Below are the code and all the weights of a small trained network. Each question names an input and a target symbol and asks about switching units off, where a switched-off unit gives its printed mean instead of its output.

import numpy as np


def w(rows, s, z=0):
    codes = np.array(rows[::2]) - 128.0
    scale = np.full(codes.shape[1], s)
    scale[-1] = z or s
    return codes * scale


def f(y):
    return y / 2 * (1 + np.tanh(0.7978845608 * (y + 0.044715 * y**3)))


def softmax(a):
    e = np.exp(a - a.max(-1, keepdims=True))
    return e / e.sum(-1, keepdims=True)


def log_softmax(a):
    a = a - a.max(-1, keepdims=True)
    return a - np.log(np.exp(a).sum(-1, keepdims=True))


def net(x, mask):
    ids = ['βδξστφ'.index(c) for c in x.split()]
    T = len(ids)
    res = E[ids] + P[:T]
    r = res
    for j in range(3):
        rows = slice(2 * j, 2 * j + 2)
        q, k, v = (r @ M[0][rows].T for M in (Q, K, V))
        z = softmax(np.where(np.tri(T) > 0, q @ k.T / 2**0.5, -1e9)) @ v
        o = O[0][rows]
        res = res + np.where(mask[j], z, o[:, -1]) @ o[:, :-1]
    y = f(res @ A[0][:, :-1].T + A[0][:, -1])
    res = res + np.where(mask[3:7], y, B[0][:, -1]) @ B[0][:, :-1]
    return log_softmax(res[-1] @ U[:, :-1].T + U[:, -1])


Q, K, V, O, A, B = {}, {}, {}, {}, {}, {}
E = w([
[199,102,113,159,104,223],'β',
[91,74,143,115,91,95],'δ',
[137,160,110,127,5,132],'ξ',
[42,158,182,149,141,208],'σ',
[122,125,151,78,226,114],'τ',
[133,70,169,148,144,158],'φ',
],0.021)
P = w([
[87,251,163,181,135,147],'0',
[156,140,140,140,122,103],'1',
[149,128,132,138,136,120],'2',
[142,127,135,127,122,125],'3',
[132,118,126,124,122,126],'4',
[129,105,118,121,127,133],'5',
[131,93,119,116,128,142],'6',
[122,92,112,114,126,140],'7',
[130,73,110,108,127,140],'8',
],0.02)
Q[0] = w([
[193,109,65,210,15,161],'head 1',
[77,135,125,2,137,102],'head 1',
[146,127,112,147,68,125],'head 2',
[61,141,180,42,238,74],'head 2',
[122,130,96,160,44,181],'head 3',
[166,92,79,254,98,138],'head 3',
],0.0086)
K[0] = w([
[105,255,107,192,143,114],'head 1',
[96,102,191,155,120,79],'head 1',
[94,192,93,173,56,45],'head 2',
[69,38,190,160,113,17],'head 2',
[70,174,129,133,17,220],'head 3',
[167,156,85,198,87,189],'head 3',
],0.0084)
V[0] = w([
[30,121,109,129,69,124],'head 1',
[49,195,122,187,254,162],'head 1',
[161,188,139,123,88,111],'head 2',
[94,170,190,165,152,150],'head 2',
[159,107,98,123,200,72],'head 3',
[58,194,248,183,186,155],'head 3',
],0.01)
O[0] = w([
[176,207,80,59,62,90,163],'head 1',
[103,191,62,186,254,156,255],'head 1',
[73,161,112,212,186,35,184],'head 2',
[39,13,108,135,173,169,200],'head 2',
[187,192,137,132,113,181,25],'head 3',
[99,70,143,33,42,131,238],'head 3',
],0.0086,0.0094)
A[0] = w([
[141,191,254,141,106,182,128],'neuron 1',
[154,160,36,162,44,121,255],'neuron 2',
[44,128,214,78,244,107,185],'neuron 3',
[145,138,62,61,143,113,115],'neuron 4',
],0.01,0.0061)
B[0] = w([
[74,191,96,221,101,86,140],'neuron 1',
[171,119,253,71,181,139,185],'neuron 2',
[211,111,88,110,107,74,251],'neuron 3',
[122,215,101,96,107,121,148],'neuron 4',
],0.012,0.016)
U = w([
[113,134,89,117,155,147,34],'β',
[119,61,163,91,131,172,159],'δ',
[137,121,137,155,172,143,132],'ξ',
[121,73,71,231,84,64,253],'σ',
[246,158,119,122,102,114,54],'τ',
[139,139,85,201,145,92,73],'φ',
],0.011,0.0039)

Each question gives the input, a string of symbols that net reads in full, and the target symbol t.
The units are the heads (2 rows each of Q, K, V and O) and the neurons (one row each of A and B). Each row of codes is followed by its name. A weight is (code - 128) times the scale printed after its matrix; where a second scale follows, it is the last column's (O, A, B and U).
mask holds one flag per unit, heads first, then neurons. A switched-off unit (its flag False) gives its mean, the last column of its rows in O or B, instead of its output. The means were averaged over made-up inputs and are rounded, as every weight is.
A unit's drop is (log p(t) with every unit on - log p(t) with that unit switched off) / (log p(t) with every unit on - log p(t) with every unit switched off).
unit that matters most: the unit with the biggest drop
top k neurons: the k neurons with the biggest drops, biggest first
which heads matter: for each layer, one digit per head in row order, 1 if its drop is at least 0.15 and else 0, layers parted by /
drop when u is switched off: that unit's drop, to one decimal
input δ σ τ δ, target δ: which heads matter	111
input φ ξ β, target ξ: which heads matter	001
input τ ξ τ δ ξ δ σ ξ, target φ: which heads matter	101
input δ τ τ τ σ, target σ: which heads matter	100
input σ β δ ξ δ, target δ: which heads matter	110
input δ ξ φ δ φ ξ φ τ β, target τ: unit that matters most	head 2
input σ δ σ, target δ: which heads matter	101
input σ τ δ σ δ ξ ξ β, target β: which heads matter	100
input ξ φ σ, target σ: top 2 neurons	[neuron 2; neuron 3]
input ξ ξ ξ ξ ξ, target δ: top 2 neurons	[neuron 2; neuron 3]
input ξ σ ξ φ, target σ: drop when head 3 is switched off	0.2
input β ξ ξ ξ σ β β, target σ: drop when neuron 1 is switched off	0.0
input φ τ τ ξ δ ξ δ ξ, target ξ: drop when neuron 2 is switched off	0.6
